cols: Z S W D C
[ 11  11   2  20 -37] = <218>
[-37  11 -38   8 -37] = <171>
[-81  11 -82   8 -37] = <158>
[-38  11 -37   8 -37] = <82>
present: [ 11 -82   7] : no
succ: [-81] : [11]
succ: [20] : [-37]
which: [-81  11 -82   8 -37] : <158>
which: [-37  11 -38   8 -37] : <171>
succ: [-82] : [8]
which: [ 11  11   2  20 -37] : <218>

cols: Y T P B K U
[-18   7  35  19   6 -25] : <65>
[-13  66 -16 -12   1  14] : <82>
[-9 14 16  7 11 -4] : <218>
[ 13  64 -15  -1  29  40] : <36>
[-25  15  -9 -11  -4   3] : <80>
[ 17  -9 -24  -3   8  24] : <116>
succ: [15] : [-9]
present: [ 17  -9 -24] : yes
present: [-9 14 16  7 11] : yes
present: [-18   7] : yes
succ: [-12] : [1]
down: [-25  17] : Y

cols: L R A J M F X H V
[ 32 -35  15 -35  27 -40  -5 -28  23] : <80>
[-28 -23 -45 -31  -1 -28 -34 -13 -74] : <36>
[ 18   3  29 -21  37   2 -30   9   8] : <208>
[-14  18 -32  17 -40  22 -21  23 -69] : <158>
down: [ 23 -74] : V
down: [-74   8] : V
down: [ -5 -34 -30] : X

cols: Kot zepu Toval Rof Katuz gos
[ 10 -31   3  19 -24  -1] = <218>
[ 17  33  71 -72 -64  40] = <36>
[14  2 32 34  2 86] = <171>
[  3  39 -14 -10   6 -56] = <82>
present: [  3  40 -14 -10] : no
down: [-72  34 -10] : Rof
succ: [-31] : [3]
down: [-72  34] : Rof

cols: E Q G N
[ 22 -22  36  24]  <65>
[ -5 -69  35   1]  <171>
[ -5 -69  35  10]  <208>
[-10 -51 -40  10]  <36>
[ -5 -69  42   3]  <80>
[ 18 -19  50  10]  <160>
[  3 -36 -58   6]  <82>
[-35 -62  -8 -16]  <47>
[ 21 -19 -79  10]  <218>
present: [ 21 -19 -79] : yes
down: [ 24   1  10  10   3  10   6 -16] : N
present: [  3 -36 -58] : yes
present: [  6 -58] : no
down: [-22 -69 -69 -51 -69] : Q
present: [ 18 -19  49  10] : no
present: [ -5 -69] : yes

cols: beval lobol Difa Mor tipop kel Kilab zegot gadot
[ 75   6   8 -13  30 -38  -1 -61  20] -> <192>
[-35  -5  25 -33  40 -18  13 -25  29] -> <47>
[-33 -38  18  32   4 -28  20 -28  -3] -> <158>
[-24   4 -69 -29 -25   5 -41  21  23] -> <171>
[ 19  20   9 -27  34   7  20 -26  22] -> <208>
[-41 -46  32  29   2 -23  23 -20 -36] -> <80>
[ 52 -24  31  22  24 -19  22 -40  -8] -> <36>
succ: [24] : [-19]
succ: [5] : [-41]
succ: [30] : [-38]
down: [-35 -33 -24] : beval
succ: [-18] : [13]
present: [ 13 -25] : yes
succ: [-5] : [25]

cols: lakez Rufat dip pirom Numet
[ 44 -18   0 -48  31] = <47>
[-49   4   0 -48  31] = <192>
[-4  4  0  1 31] = <36>
present: [4 0 1] : yes
down: [4 4] : Rufat
succ: [44] : [-18]
succ: [1] : [31]
succ: [-18] : [0]

cols: fivu zagi lod piba sufit gad
[-42 -59 -39 -36  32 -15]  <218>
[-12  -6 -29 -23  49  -7]  <116>
[ 24  22  19 -10 -17 -33]  <80>
[-12  -6 -14 -23  49 -28]  <208>
[-42 -59 -39 -36  32 -33]  <47>
succ: [-10] : [-17]
down: [-59  -6] : zagi
down: [ 24 -12 -42] : fivu

cols: ruzed lukar bik bet dete Lafe rufet dagif Sagib morob
[ 16  -2 -20 -41  46  52 -16  22 -12 -16]  <192>
[ 46  14  16 -16 -46 -36   4  13  -3  67]  <47>
[-18  21  62   5  12   7  13  -9  -9 -28]  <160>
[-43  -3 -23 -18 -28 -23 -24 -44  -9  54]  <208>
[-56  -2  66  -5  61   8 -43  66 -42 -33]  <36>
[ -7  21  65   2   6  20   4   0 -25 -37]  <171>
[ 47 -72 -14 -10 -61   8  44 -11  46  77]  <158>
[ 13 -24  -5 -31 -30  -5 -19   1 -62  35]  <65>
[ 16  -2 -20 -41  46  52 -16   4 -25  27]  <218>
[-15 -46 -28 -57 -11 -67  24 -11  49  79]  <82>
[-13  -1 -19   0  14  25   0  28  40 -20]  <116>
succ: [-44] : [-9]
present: [-20 -41  46  52 -16] : yes
present: [-30  -6] : no
succ: [65] : [2]
down: [-44  66   0 -11] : dagif
down: [-12  -3  -9  -9 -42 -25  46 -62 -25  49] : Sagib
present: [ 77  46 -11] : no

cols: Domo Foti vinin gavo kimuk tibo Lanup rupi
[ 0 40 24 58 -7 31 -5 62]  <47>
[-35  -8  39 -17  11   2 -21 -17]  <218>
[ 32   5 -16   2  14   8  33  10]  <36>
[-14 -14  22 -27 -49   2  -2 -28]  <80>
[-39  18  48  35 -10  28 -16  34]  <208>
[ 44  -6 -28 -20  19  -6  33 -12]  <160>
[ 10 -50   1 -85 -13 -47  -2 -92]  <171>
succ: [1] : [-85]
succ: [-50] : [1]
succ: [-27] : [-49]
present: [-14  22] : yes
present: [ -8  39 -17  11   2] : yes
succ: [32] : [5]

cols: feg futip piga Zize Neti dimef fes soban gava
[-20 -29 -52   4  52  49  48 -43  30] -> <158>
[-41  12  -5 -55 -43 -18  36 -25 -32] -> <80>
[ 55   4  28  50   0  -1 -55  66   8] -> <218>
[ 49  -7 -36  26  66  46  47 -31  24] -> <47>
[-59   4 -27 -42  -4   6  63 -51 -15] -> <160>
[ -3 -41 -42 -48   6  13  24 -60  22] -> <65>
succ: [50] : [0]
down: [ 28 -36 -27 -42] : piga
present: [  6 -48] : no
down: [-29  12   4  -7] : futip

cols: lif faber Vir gug Dupu Galak fal
[ -4  10  51   4  10  37 -64] = <208>
[-59  46  63   6   1 -23  21] = <160>
[ 14 -35   5  -8  35  90  18] = <65>
[ 64 -12  16 -61  38 -52  -6] = <192>
[ 19  16 -51  30   5 -29  32] = <80>
down: [14 64] : lif
succ: [-51] : [30]
succ: [37] : [-64]
succ: [35] : [90]

cols: fak limef Zupa dolo
[ 4 21 86 51]  <47>
[ 4  2 11 13]  <192>
[  4 -24  13  20]  <171>
[  4  77 -52 -34]  <80>
present: [ 77 -52] : yes
succ: [77] : [-52]
down: [86 11] : Zupa
which: [ 4 21 86 51] : <47>

cols: kupod Sumu nir Datek Mil Gufa
[  3 -38 -65 -10  89  10]  <82>
[ -2  24  33  -4 -15 -40]  <192>
[-36 -22 -41 -31  58 -49]  <47>
[-39  27  16 -51   7 -91]  <171>
[ 34 -44 -41  31  59  46]  <36>
[ 81 -39 -19  55  44  90]  <160>
[ 65  25  40  32 -18  22]  <158>
[ 12  12   0 -15  21 -32]  <65>
succ: [-36] : [-22]
present: [ 81 -39 -19] : yes
down: [ 33 -41] : nir
down: [ 33 -41  16] : nir
present: [-44 -41] : yes
present: [ 22 -18  32  40  25] : no

cols: rorat ridu denun mizi
[ 21  45  23 -28] -> <158>
[ 78 -29  54   3] -> <218>
[-15   4  29 -50] -> <82>
present: [-16   4  29] : no
succ: [-29] : [54]
down: [ 78 -15] : rorat
present: [ 78 -30] : no
present: [ 29 -50] : yes
down: [23 54] : denun

cols: degid buli Zur kud fer
[-31  69 -10 -14 -10] : <218>
[ 13  33  -3  24 -48] : <47>
[ 15  17 -28  -4   5] : <65>
[ 10  37 -10 -23  10] : <208>
[-30  -5   9 -18  -7] : <192>
[16 16 -9 -8  5] : <158>
down: [-10 -48   5  10  -7] : fer
succ: [-30] : [-5]
down: [-10   9] : Zur
down: [17 37] : buli
present: [16 -9] : yes
down: [-48   5  10] : fer
down: [-28 -10   9] : Zur

cols: Fubu zugo mitu zana zagiz kota
[-24 -27  19 -63  -5  49] = <36>
[-40 -24  20 -67  10  44] = <208>
[-22 -23  33  23 -74   5] = <47>
[ 81  10 -24 -10  15  -9] = <192>
[ 48 -21  42 -42 -12 -44] = <160>
[-25 -24  33  29 -82   9] = <158>
[-40 -24  20 -67   2 -55] = <80>
[ 85  21 -27  -6  43 -37] = <171>
[-22 -23  26  23 -74   5] = <65>
[-12   3 -17  69 -63  29] = <116>
[-73  12 -27  53 -15  49] = <82>
down: [ 15 -12 -82   2  43 -74 -63 -15] : zagiz
down: [-17 -27] : mitu
down: [23 69] : zana
succ: [48] : [-21]

cols: todam Fik kes Tis Foz neto kivor zuse lamed
[ 17   9 -78 -24  17  41 -61   5  55] -> <116>
[  6  -2 -47   4   0  35 -41  -5  40] -> <158>
[ -7   9 -78 -24  17  41 -61   5  55] -> <160>
down: [ 5 -5] : zuse
succ: [-41] : [-5]
down: [35 41] : neto
present: [-61  41] : no
down: [-78 -47] : kes
present: [ -5 -41  35   0   4] : no
which: [ 17   9 -78 -24  17  41 -61   5  55] : <116>

cols: Domu lalip Susol Teki larif vum bine tunap
[ -6 -48 -30 -11  15  -1 -16 -23]  <116>
[ 34 -40 -13  49 -15 -26  15  12]  <160>
[ 16 -17 -19   1 -21  -4  25  48]  <192>
[ 26   8  27  59  -5 -24   3   0]  <65>
[ -3  28  33  19  16  -3 -18 -47]  <36>
[  6  52  30   8 -17   3  18  32]  <82>
[ -5  70  33 -12 -17  14  20  40]  <80>
[-22 -22 -36   0   4  20  -3  21]  <158>
[ 20 -34   0   9 -24  -9  25  52]  <47>
[ 31   7  28  64  -8 -25   9 -14]  <218>
down: [  1  59  19   8 -12] : Teki
present: [ 7 28] : yes
succ: [19] : [16]

cols: Ras fifuf Fatu zuzak Perol
[-25  45 -24 -31 -27] = <218>
[ 88  45 -24 -31 -27] = <116>
[ 29  16   7   7 -59] = <65>
present: [ 45 -25 -31] : no
which: [ 29  16   7   7 -59] : <65>
present: [ 7 16 29] : no
present: [-27 -31] : no
down: [-31   7] : zuzak
which: [-25  45 -24 -31 -27] : <218>

cols: tem gibu lino retib futom luve
[44 64 66 48  2  3]  <158>
[-54 -47  -4  33  -1  22]  <47>
[-54 -47  -4  33  -1 -15]  <116>
[ 31  19  -9 -34   2   5]  <80>
[44 64 66 48  2 24]  <160>
[ -5 -17 -21 -22   1  -6]  <82>
which: [-54 -47  -4  33  -1  22] : <47>
present: [-33   2] : no
down: [ 5 24] : luve
down: [-54 -54] : tem

cols: Zup potod zufo nikin Milil sepa Kobut vis
[-45 -19  39  30   2   8  12 -14] -> <218>
[ 14   2  12 -16 -23  19 -29 -21] -> <158>
[-29 -87 -29  21  58 -50 -19  48] -> <82>
[ 47  15 -32 -44  28 -13 -15  17] -> <80>
[ 45   4  -8 -34   7  -7 -21  -2] -> <192>
present: [-21  -2] : yes
succ: [39] : [30]
down: [ 39  12 -29] : zufo
present: [ -7 -21] : yes
down: [ 30 -16  21 -44] : nikin

cols: pum lagu duge nere loso
[ -2  -6 -24   3  35]  <36>
[-2  4 -9 -4 21]  <116>
[ -2 -48   0 -16 -20]  <160>
[ -2 -26  -9 -16 -20]  <65>
[ 13  -6   0  22 -34]  <82>
[ 18   4 -18 -16   0]  <158>
[ 18 -37 -15 -55 -20]  <171>
[ -2  87   3   3 -34]  <80>
[-42 -27   9  22  21]  <208>
[ -2  -6  -9 -16 -20]  <192>
[ 23  -6  -9 -23   0]  <47>
present: [-24  -6] : no
present: [13 -6] : yes
present: [ -2  -6  -9 -16] : yes
succ: [-27] : [9]
down: [-16 -16  22 -16] : nere

cols: rud likef volap rebe
[-33  16  28  33]  <36>
[18 26 13 28]  <65>
[-14  17  44  44]  <218>
[-10  15  18  24]  <171>
[38 44 13 25]  <160>
[ 39  61 -14   8]  <158>
[ 0 19 45 28]  <80>
[ 20  26 -25  -2]  <192>
[ 36  41 -13   9]  <82>
[ 30  66 -11  18]  <47>
[  7 -14  10  35]  <208>
succ: [39] : [61]
succ: [45] : [28]
succ: [-13] : [9]
present: [27 13] : no

cols: dofo poze reroz pesim pimam
[-36  42  26 -67 -32]  <65>
[-66 -55  -8 -82  -7]  <208>
[-36 -35  26 -23  -6]  <158>
present: [-55  -8 -82  -7] : yes
succ: [-8] : [-82]
succ: [-67] : [-32]
present: [ 42  26 -67] : yes
down: [-7 -6] : pimam
succ: [-23] : [-6]

cols: Lalos nakad filir Mora ner
[-60  64  43   9  27] : <160>
[-77  62  45  10  28] : <158>
[-66  26 -58  37  24] : <80>
down: [-60 -77] : Lalos
down: [27 28] : ner
succ: [43] : [9]
present: [ 8 27] : no
present: [-66  26 -58  37  24] : yes
present: [62 45] : yes

cols: Vut Supu Guk rimed
[ 17  56 -84 -24]  <171>
[-74  81  23  63]  <80>
[-22 -25 -86  23]  <65>
succ: [-86] : [23]
down: [-84  23] : Guk
present: [63 23] : no
succ: [-84] : [-24]

